Here is a tiny trained network, its code and every weight. The questions are about switching its units off for an input and a class, where a switched-off unit gives its printed mean instead of its output.

import numpy as np


def w(rows, s, z=0):
    codes = np.array(rows[::2]) - 128.0
    scale = np.full(codes.shape[1], s)
    scale[-1] = z or s
    return codes * scale


def f(y):
    return np.maximum(y, 0)


def log_softmax(a):
    a = a - a.max(-1, keepdims=True)
    return a - np.log(np.exp(a).sum(-1, keepdims=True))


def net(x, mask):
    res = np.array(x, float).reshape(1, 2) / 4 @ E
    y = f(res @ A[0][:, :-1].T + A[0][:, -1])
    res = res + np.where(mask, y, B[0][:, -1]) @ B[0][:, :-1]
    return log_softmax(res[-1] @ U[:, :-1].T + U[:, -1])


A, B = {}, {}
E = w([
[146,166,71,27,102,253,141,140,148,16],'x0',
[176,159,190,37,235,217,208,124,167,247],'x1',
],0.004)
A[0] = w([
[121,122,143,189,136,8,128,128,131,243,75],'neuron 1',
[119,138,110,173,108,87,106,123,122,56,75],'neuron 2',
[133,129,129,151,134,86,124,126,137,165,130],'neuron 3',
[130,132,114,85,125,197,130,128,132,54,123],'neuron 4',
[131,127,137,112,137,157,137,122,134,163,125],'neuron 5',
[140,133,124,129,130,127,122,121,130,123,254],'neuron 6',
[127,121,128,122,128,139,127,122,122,139,247],'neuron 7',
[124,118,115,187,98,60,106,134,117,20,108],'neuron 8',
[128,131,110,152,104,92,110,131,118,72,71],'neuron 9',
[141,134,147,80,174,215,141,133,135,255,88],'neuron 10',
[126,141,127,87,151,180,137,131,114,218,82],'neuron 11',
[126,133,116,84,117,181,134,125,130,65,66],'neuron 12',
[131,132,117,83,120,214,131,134,142,34,88],'neuron 13',
],0.012,0.0054)
B[0] = w([
[194,139,30,125,135,217,79,89,60,152,236],'neuron 1',
[154,118,107,108,117,120,130,96,160,70,178],'neuron 2',
[143,135,75,129,122,150,117,131,115,152,171],'neuron 3',
[154,126,60,146,145,159,112,121,97,170,201],'neuron 4',
[122,126,90,131,115,110,130,116,151,111,170],'neuron 5',
[32,158,7,139,142,70,163,231,198,225,219],'neuron 6',
[62,151,29,143,137,79,151,205,183,191,217],'neuron 7',
[148,126,59,112,125,106,150,97,212,74,217],'neuron 8',
[143,110,112,118,115,128,131,91,145,74,165],'neuron 9',
[153,114,61,116,101,99,123,86,193,38,255],'neuron 10',
[149,122,98,125,106,115,126,92,161,67,198],'neuron 11',
[173,139,90,142,120,163,91,88,90,137,173],'neuron 12',
[172,131,57,138,130,171,85,98,80,163,205],'neuron 13',
],0.019,0.0074)
U = w([
[135,107,120,84,94,90,149,87,183,18,93],'0',
[170,147,110,168,151,227,64,107,56,193,111],'1',
[27,147,129,150,145,95,167,255,147,178,253],'2',
[125,120,173,121,130,138,131,121,115,116,91],'3',
[124,123,179,120,128,144,133,124,108,103,95],'4',
[118,117,180,120,131,147,131,119,109,107,92],'5',
[126,115,176,126,129,136,124,127,122,109,97],'6',
[123,117,163,119,124,133,131,124,74,96,91],'7',
],0.011,0.0027)

Each question gives the input, the list of numbers given to net, and the class t.
The units are the neurons (one row each of A and B). Each row of codes is followed by its name. A weight is (code - 128) times the scale printed after its matrix; where a second scale follows, it is the last column's (A, B and U).
mask holds one flag per neuron, in row order. A switched-off neuron (its flag False) gives its mean, the last column of its row in B, instead of its output. The means were averaged over made-up inputs and are rounded, as every weight is.
A unit's drop is (log p(t) with every unit on - log p(t) with that unit switched off) / (log p(t) with every unit on - log p(t) with every unit switched off).
The circuit of an input: a set's keep is (log p(t) with only the set's units on - log p(t) with every unit switched off) / (log p(t) with every unit on - log p(t) with every unit switched off). Starting from the 12 units with the biggest drops (on a tie, the unit counted first), units are removed one at a time, each time the one whose removal leaves the highest keep (on an exact tie, the one counted first), for as long as the keep stays at least 0.8.
units of the circuit, in order: the units of the circuit, biggest drop first
k most important neurons: the k neurons with the biggest drops, biggest first
drop of u: that unit's drop, to one decimal
input [-4,0], class 1: units of the circuit, in order : (neuron 1)
input [-8,8], class 0: 3 most important neurons : (neuron 10; neuron 11; neuron 13)
input [-8,-7], class 1: 2 most important neurons : (neuron 1; neuron 10)
input [4,-1], class 1: 3 most important neurons : (neuron 13; neuron 4; neuron 12)
input [5,-4], class 1: 3 most important neurons : (neuron 10; neuron 13; neuron 4)
input [-4,1], class 1: 2 most important neurons : (neuron 1; neuron 8)
input [-6,7], class 0: 2 most important neurons : (neuron 10; neuron 11)
input [2,0], class 2: drop of neuron 1 : 0.2
input [-7,-3], class 1: drop of neuron 1 : 1.7
input [3,1], class 2: drop of neuron 1 : 0.8
